Below is a small trained network, with its code and all its weights. Each question gives an input and a class and asks what happens when units are switched off, that is, made to give their printed mean instead of their output.

import numpy as np


def w(rows, s, z=0):
    codes = np.array(rows[::2]) - 128.0
    scale = np.full(codes.shape[1], s)
    scale[-1] = z or s
    return codes * scale


def norm(h):
    return h / np.sqrt((h * h).mean(-1, keepdims=True) + 1e-5)


def f(y):
    return y / 2 * (1 + np.tanh(0.7978845608 * (y + 0.044715 * y**3)))


def log_softmax(a):
    a = a - a.max(-1, keepdims=True)
    return a - np.log(np.exp(a).sum(-1, keepdims=True))


def net(x, mask):
    res = np.array(x, float).reshape(1, 4) / 4 @ E
    u = 0
    for l in range(3):
        y = f(norm(res) @ A[l][:, :-1].T + A[l][:, -1])
        res = res + np.where(mask[u : u + 3], y, B[l][:, -1]) @ B[l][:, :-1]
        u += 3
    return log_softmax(norm(res)[-1] @ U[:, :-1].T + U[:, -1])


A, B = {}, {}
E = w([
[141,212,35,73],'x0',
[163,186,126,159],'x1',
[255,200,123,120],'x2',
[113,128,197,72],'x3',
],0.0054)
A[0] = w([
[171,74,255,215,2],'0.n0',
[215,104,225,209,67],'0.n1',
[154,147,236,143,134],'0.n2',
],0.0093,0.0041)
B[0] = w([
[22,148,142,33,253],'0.n0',
[20,234,9,89,245],'0.n1',
[64,112,58,1,212],'0.n2',
],0.0085,0.0032)
A[1] = w([
[205,255,130,28,2],'1.n0',
[193,224,72,87,151],'1.n1',
[93,176,97,95,156],'1.n2',
],0.0068,0.0046)
B[1] = w([
[101,2,147,60,195],'1.n0',
[157,82,87,110,252],'1.n1',
[150,154,68,116,219],'1.n2',
],0.0088,0.0048)
A[2] = w([
[78,151,1,85,252],'2.n0',
[192,108,86,189,94],'2.n1',
[181,117,65,75,195],'2.n2',
],0.0064,0.0026)
B[2] = w([
[164,151,254,199,254],'2.n0',
[94,246,48,166,130],'2.n1',
[162,153,175,110,186],'2.n2',
],0.0072,0.0084)
U = w([
[115,117,109,95,62],'0',
[97,112,131,253,103],'1',
[43,11,159,150,142],'2',
[116,120,70,140,2],'3',
[35,211,66,43,189],'4',
[212,75,104,51,186],'5',
[138,180,227,149,92],'6',
[228,178,94,174,199],'7',
],0.017,0.0069)

Each question gives the input, the list of numbers given to net, and the class t.
The units are the neurons (one row each of A and B). Each row of codes is followed by its name. A weight is (code - 128) times the scale printed after its matrix; where a second scale follows, it is the last column's (A, B and U).
mask holds one flag per neuron, layer by layer. A switched-off neuron (its flag False) gives its mean, the last column of its row in B, instead of its output. The means were averaged over made-up inputs and are rounded, as every weight is.
A unit's drop is (log p(t) with every unit on - log p(t) with that unit switched off) / (log p(t) with every unit on - log p(t) with every unit switched off).
The circuit of an input: a set's keep is (log p(t) with only the set's units on - log p(t) with every unit switched off) / (log p(t) with every unit on - log p(t) with every unit switched off). Starting from all 9 units, units are removed one at a time, each time the one whose removal leaves the highest keep (on an exact tie, the one counted first), for as long as the keep stays at least 0.8.
circuit, biggest first: the units of the circuit, biggest drop first
unit that matters most: the unit with the biggest drop
top k neurons: the k neurons with the biggest drops, biggest first
top k neurons in layer l: the k neurons of layer l with the biggest drops, biggest first
drop of u: that unit's drop, to one decimal
input [6,0,8,-2], class 5: circuit, biggest first	(1.n0)
input [-8,-1,-2,-7], class 4: circuit, biggest first	(0.n0; 0.n1)
input [2,2,-8,-3], class 1: circuit, biggest first	(0.n0; 0.n2)
input [-8,0,-3,0], class 4: circuit, biggest first	(0.n0; 0.n1)
input [5,-3,-6,7], class 6: top 2 neurons	(1.n0; 0.n0)
input [-2,5,-6,-5], class 1: circuit, biggest first	(1.n0; 0.n0)
input [6,-1,5,0], class 5: circuit, biggest first	(1.n0; 0.n1)
input [7,-4,3,-6], class 7: top 3 neurons	(0.n0; 0.n2; 2.n1)
input [3,-2,3,-2], class 5: top 3 neurons	(1.n0; 0.n1; 2.n0)
input [8,-3,-8,-4], class 6: top 3 neurons	(2.n0; 0.n1; 1.n0)
input [8,0,3,-6], class 7: top 2 neurons	(0.n0; 0.n2)
input [5,4,0,-1], class 7: top 2 neurons in layer 0	(0.n0; 0.n2)
input [7,-8,1,-4], class 5: top 3 neurons	(0.n1; 1.n1; 2.n2)
input [-7,8,7,-5], class 4: top neuron	(0.n1)
input [-2,6,8,0], class 5: top 2 neurons in layer 0	(0.n2; 0.n0)
input [1,-4,-6,-8], class 1: top 2 neurons	(1.n0; 0.n0)
input [0,8,5,6], class 5: top 3 neurons	(1.n0; 0.n0; 1.n1)
input [-2,8,-6,-3], class 1: top 3 neurons	(1.n0; 0.n0; 0.n2)
input [2,6,7,1], class 5: top 2 neurons	(1.n0; 1.n1)
input [8,7,-6,5], class 6: unit that matters most	2.n0
input [2,6,-3,1], class 6: drop of 0.n0	-0.3
